j288: [  3.8 -18.0   3.6  40.7  11.3  27.9  35.8  -6.0  11.0  24.4 -20.7  33.0
 -16.4  29.9  -7.1  -7.2  -6.8 -37.8 -31.0  24.7 -41.9   0.5  -4.4  21.9
 -15.9 -33.0   0.6 -15.9 -23.4  13.8  26.2 -19.5   5.1  14.9  -1.0]
j554: [-41.9 -19.5 -33.0  -6.0   3.6  11.0 -23.5  14.9  -7.1   3.8  -1.0  40.7
  27.9  13.8 -15.9 -18.0  -4.4 -37.8  11.3  24.4  24.7  35.8   5.1  29.9
 -16.4  -6.8   0.5  33.0 -31.0   0.6 -15.9  26.2 -20.7  21.9  -7.2]
j730: [ 13.7 -37.8 -54.8  57.4  33.0 -51.1  -4.4  14.9 -49.6 -24.1  28.4  17.2
  21.4 -49.3  13.7 -48.8 -46.9  40.5 -26.0 -26.3  -1.4 -18.3  84.0  39.0
  18.9 -14.2 -32.4 -71.6  38.7  58.7  23.1  13.2  68.4   7.7  20.6]
order: [-71.6 -54.8 -51.1 -49.6 -49.3 -48.8 -46.9 -37.8 -32.4 -26.3 -26.0 -24.1
 -18.3 -14.2  -4.4  -1.4   7.7  13.2  13.7  13.7  14.9  17.2  18.9  20.6
  21.4  23.1  28.4  33.0  38.7  39.0  40.5  57.4  58.7  68.4  84.0] => j730
order: [ -7.2 -41.9 -19.5 -33.0  -6.0   3.6  11.0 -23.5  14.9  -7.1   3.8  -1.0
  40.7  27.9  13.8 -15.9 -18.0  -4.4 -37.8  11.3  24.4  24.7  35.8   5.1
  29.9 -16.4  -6.8   0.5  33.0 -31.0   0.6 -15.9  26.2 -20.7  21.9] => j554
diff j730: [ 13.7 -37.8 -54.8  57.4  33.0 -51.1  -4.4  14.9 -49.6 -24.1  28.4  17.2
  21.4 -49.2  13.7 -48.8 -46.9  40.5 -26.0 -26.3  -1.4 -18.3  84.0  39.0
  18.9 -14.2 -32.4 -71.6  38.7  58.7  23.1  13.2  68.4   7.7  20.6] => 13, [-49.3]
order: [-41.9 -37.8 -33.0 -31.0 -23.5 -20.7 -19.5 -18.0 -16.4 -15.9 -15.9  -7.2
  -7.1  -6.8  -6.0  -4.4  -1.0   0.5   0.6   3.6   3.8   5.1  11.0  11.3
  13.8  14.9  21.9  24.4  24.7  26.2  27.9  29.9  33.0  35.8  40.7] => j554
diff j730: [ 13.7 -37.8 -54.8  57.4  33.0 -51.1  -4.4  14.9 -49.7 -24.1  28.4  17.2
  21.4 -49.3  13.7 -48.8 -46.9  40.5 -26.0 -26.3  -1.4 -18.3  84.0  39.0
  18.9 -14.2 -32.4 -71.6  38.7  58.7  23.1  13.2  68.4   7.7  20.6] => 8, [-49.6]
order: [-15.9  21.9  24.4 -41.9  -6.0   0.5  -7.1  -7.2  -6.8  -4.4 -37.8  27.9
   0.6  33.0  35.8   3.8  14.9 -20.7 -15.9 -31.0  -1.0  13.8 -16.4   5.1
   3.6  40.7 -23.5 -33.0 -19.5  29.9 -18.0  24.7  26.2  11.3  11.0] => j554

j972: [-17.0  34.6  85.5 -15.3  -5.7  -5.4  -4.7 -32.8]
j768: [  5.9 -23.9   1.2  41.6  12.8  -5.7  77.1 -20.3]
j278: [  5.9 -18.2  -5.4 -15.3  27.5  39.4  -4.7  10.2]
j132: [  5.9  27.5  10.2  -4.7 -15.3 -18.1  -5.4  39.4]
j353: [  5.9   4.7  -0.8  -4.7 -15.3  -5.7  -5.4 -17.0]
j490: [ 34.5 -32.8  85.5  -4.7 -15.3  -5.7  -5.4 -17.0]
j698: [  2.7 -24.4 -27.4  -4.7  54.7 -20.9  -5.4 -17.0]
j346: [ 19.4 -35.2   1.3  -4.7 -15.3  -5.7   2.6  -1.1]
diff j698: [  2.7 -24.4 -27.4  -4.7  54.8 -20.9  -5.4 -17.0] => 4, [54.7]
order: [-20.9  -5.4 -17.0   2.7 -24.4 -27.4  -4.7  54.7] => j698
order: [ 39.4  -5.4 -18.1 -15.3  -4.7  10.2  27.5   5.9] => j132
order: [-32.8 -17.0 -15.3  -5.7  -5.4  -4.7  34.5  85.5] => j490
diff j346: [ 19.3 -35.2   1.3  -4.7 -15.3  -5.7   2.6  -1.1] => 0, [19.4]
diff j972: [-17.0  34.6  85.5 -15.3  -5.7  -5.5  -4.7 -32.8] => 5, [-5.4]
order: [-18.1 -15.3  -5.4  -4.7   5.9  10.2  27.5  39.4] => j132

